Below is a small trained network, with its code and all its weights. Each question gives an input and a target symbol and asks what happens when units are switched off, that is, made to give their printed mean instead of their output.

import numpy as np


def w(rows, s, z=0):
    codes = np.array(rows[::2]) - 128.0
    scale = np.full(codes.shape[1], s)
    scale[-1] = z or s
    return codes * scale


def norm(h):
    return h / np.sqrt((h * h).mean(-1, keepdims=True) + 1e-5)


def f(y):
    return np.maximum(y, 0)


def softmax(a):
    e = np.exp(a - a.max(-1, keepdims=True))
    return e / e.sum(-1, keepdims=True)


def log_softmax(a):
    a = a - a.max(-1, keepdims=True)
    return a - np.log(np.exp(a).sum(-1, keepdims=True))


def net(x, mask):
    ids = ['αγεζθμξστφψω'.index(c) for c in x.split()]
    T = len(ids)
    res = E[ids] + P[:T]
    u = 0
    for l in range(3):
        q, k, v = (norm(res) @ M[l].T for M in (Q, K, V))
        z = softmax(np.where(np.tri(T) > 0, q @ k.T / 2**0.5, -1e9)) @ v
        res = res + np.where(mask[u], z, O[l][:, -1]) @ O[l][:, :-1]
        u += 1
        y = f(norm(res) @ A[l][:, :-1].T + A[l][:, -1])
        res = res + np.where(mask[u : u + 4], y, B[l][:, -1]) @ B[l][:, :-1]
        u += 4
    return log_softmax(norm(res)[-1] @ U[:, :-1].T + U[:, -1])


Q, K, V, O, A, B = {}, {}, {}, {}, {}, {}
E = w([
[134,202,152,157,77],'α',
[124,115,252,95,157],'γ',
[163,159,133,136,113],'ε',
[145,83,110,163,123],'ζ',
[88,158,146,153,101],'θ',
[172,165,90,48,188],'μ',
[95,143,20,201,144],'ξ',
[71,160,231,121,143],'σ',
[66,127,126,102,105],'τ',
[130,135,159,70,141],'φ',
[145,158,154,42,124],'ψ',
[180,14,113,176,176],'ω',
],0.029)
P = w([
[97,224,53,98,158],'0',
[81,233,72,107,166],'1',
[52,229,94,105,174],'2',
[38,223,119,103,173],'3',
[29,229,124,110,186],'4',
[19,225,124,105,201],'5',
[2,229,121,132,211],'6',
[3,240,122,132,207],'7',
],0.0039)
Q[0] = w([
[43,219,202,89,169],'0.h0',
[103,113,124,242,252],'0.h0',
],0.013)
K[0] = w([
[40,108,134,58,135],'0.h0',
[117,100,101,249,186],'0.h0',
],0.013)
V[0] = w([
[76,69,75,86,38],'0.h0',
[54,1,57,171,154],'0.h0',
],0.0071)
O[0] = w([
[86,176,123,107,154,217],'0.h0',
[132,153,131,8,57,2],'0.h0',
],0.011,0.0023)
A[0] = w([
[194,8,209,153,128,209],'0.n0',
[244,55,51,165,175,41],'0.n1',
[189,177,37,122,137,50],'0.n2',
[174,21,128,125,127,2],'0.n3',
],0.012,0.0041)
B[0] = w([
[154,237,7,42,234,253],'0.n0',
[193,85,41,21,45,238],'0.n1',
[143,233,205,69,112,237],'0.n2',
[214,62,88,139,150,158],'0.n3',
],0.011,0.0025)
Q[1] = w([
[11,240,126,26,121],'1.h0',
[76,106,126,218,146],'1.h0',
],0.012)
K[1] = w([
[108,91,159,55,251],'1.h0',
[92,132,120,190,128],'1.h0',
],0.018)
V[1] = w([
[146,192,193,26,211],'1.h0',
[253,157,183,176,81],'1.h0',
],0.0071)
O[1] = w([
[86,46,105,254,208,254],'1.h0',
[65,232,127,199,222,121],'1.h0',
],0.0073,0.0087)
A[1] = w([
[185,178,69,167,68,6],'1.n0',
[196,88,2,108,100,185],'1.n1',
[14,185,158,188,81,83],'1.n2',
[108,111,87,198,43,255],'1.n3',
],0.012,0.0031)
B[1] = w([
[164,98,82,254,73,168],'1.n0',
[222,153,215,122,33,192],'1.n1',
[66,122,146,17,170,255],'1.n2',
[3,167,152,205,145,197],'1.n3',
],0.0096,0.0098)
Q[2] = w([
[251,52,93,106,194],'2.h0',
[204,153,141,40,107],'2.h0',
],0.015)
K[2] = w([
[130,177,25,132,147],'2.h0',
[204,250,119,127,141],'2.h0',
],0.019)
V[2] = w([
[141,113,254,220,116],'2.h0',
[73,41,86,152,98],'2.h0',
],0.008)
O[2] = w([
[91,130,166,98,5,252],'2.h0',
[196,102,70,116,118,31],'2.h0',
],0.011,0.0018)
A[2] = w([
[72,102,198,151,139,89],'2.n0',
[123,97,151,228,60,2],'2.n1',
[63,125,208,49,178,109],'2.n2',
[98,46,111,252,188,115],'2.n3',
],0.012,0.0082)
B[2] = w([
[167,36,190,47,100,200],'2.n0',
[251,162,142,43,157,140],'2.n1',
[225,108,105,181,118,254],'2.n2',
[50,136,81,161,47,189],'2.n3',
],0.013,0.0082)
U = w([
[108,50,82,212,41,61],'α',
[150,115,26,71,98,171],'γ',
[90,112,198,56,167,104],'ε',
[89,193,213,187,128,98],'ζ',
[140,185,114,24,162,255],'θ',
[93,84,91,66,133,174],'μ',
[115,137,124,126,232,254],'ξ',
[134,51,173,177,169,179],'σ',
[122,108,157,56,10,56],'τ',
[106,96,48,228,150,130],'φ',
[73,224,32,62,89,33],'ψ',
[203,134,95,221,89,155],'ω',
],0.012,0.0036)

Each question gives the input, a string of symbols that net reads in full, and the target symbol t.
The units are the heads (2 rows each of Q, K, V and O) and the neurons (one row each of A and B). Each row of codes is followed by its name. A weight is (code - 128) times the scale printed after its matrix; where a second scale follows, it is the last column's (O, A, B and U).
mask holds one flag per unit, layer by layer, with each layer's heads first. A switched-off unit (its flag False) gives its mean, the last column of its rows in O or B, instead of its output. The means were averaged over made-up inputs and are rounded, as every weight is.
A unit's drop is (log p(t) with every unit on - log p(t) with that unit switched off) / (log p(t) with every unit on - log p(t) with every unit switched off).
The circuit of an input: a set's keep is (log p(t) with only the set's units on - log p(t) with every unit switched off) / (log p(t) with every unit on - log p(t) with every unit switched off). Starting from the 12 units with the biggest drops (on a tie, the unit counted first), units are removed one at a time, each time the one whose removal leaves the highest keep (on an exact tie, the one counted first), for as long as the keep stays at least 0.8.
circuit, biggest first: the units of the circuit, biggest drop first
unit that matters most: the unit with the biggest drop
top k neurons: the k neurons with the biggest drops, biggest first
k most important neurons of layer l: the k neurons of layer l with the biggest drops, biggest first
drop of u: that unit's drop, to one decimal
input τ φ τ α σ ω μ σ, target σ: top 3 neurons => 2.n2, 1.n1, 0.n2
input ε α τ φ α, target α: top 4 neurons => 1.n1, 0.n2, 2.n3, 0.n0
input τ α α α, target ψ: circuit, biggest first => 0.h0, 1.n1
input α μ α τ, target ξ: unit that matters most => 0.h0
input ψ ζ α α ζ ζ τ ε, target τ: top 3 neurons => 1.n1, 1.n2, 0.n0
input α α τ α ξ, target ω: circuit, biggest first => 1.h0, 1.n1
input ζ α τ α, target τ: top 2 neurons => 0.n1, 0.n0
input τ τ α ε ε τ, target γ: top 3 neurons => 1.n1, 2.n2, 0.n2
input ζ τ γ φ ξ α, target α: circuit, biggest first => 1.h0, 0.n0
input ω μ τ ε α α γ, target σ: top 3 neurons => 2.n2, 1.n2, 0.n2
input α α τ, target γ: top 2 neurons => 2.n2, 1.n1
input θ ψ τ φ ε, target α: top 4 neurons => 2.n3, 1.n1, 0.n2, 0.n0
input τ μ α, target ξ: top 2 neurons => 1.n2, 0.n1
input θ α τ α ψ ζ ψ ζ, target τ: top neuron => 1.n1
input τ α ε, target ζ: 3 most important neurons of layer 1 => 1.n2, 1.n1, 1.n0
input θ α τ θ ψ α α α, target φ: top 3 neurons => 1.n1, 2.n3, 0.n2
input α ω α θ, target ε: 2 most important neurons of layer 0 => 0.n0, 0.n1
input ζ τ μ α α α, target ξ: 2 most important neurons of layer 0 => 0.n2, 0.n1
input α ε α ζ ζ τ, target τ: 2 most important neurons of layer 1 => 1.n2, 1.n1
input ζ ζ τ, target τ: unit that matters most => 1.h0
input α α α φ α τ μ, target ξ: drop of 2.n1 => 0.0
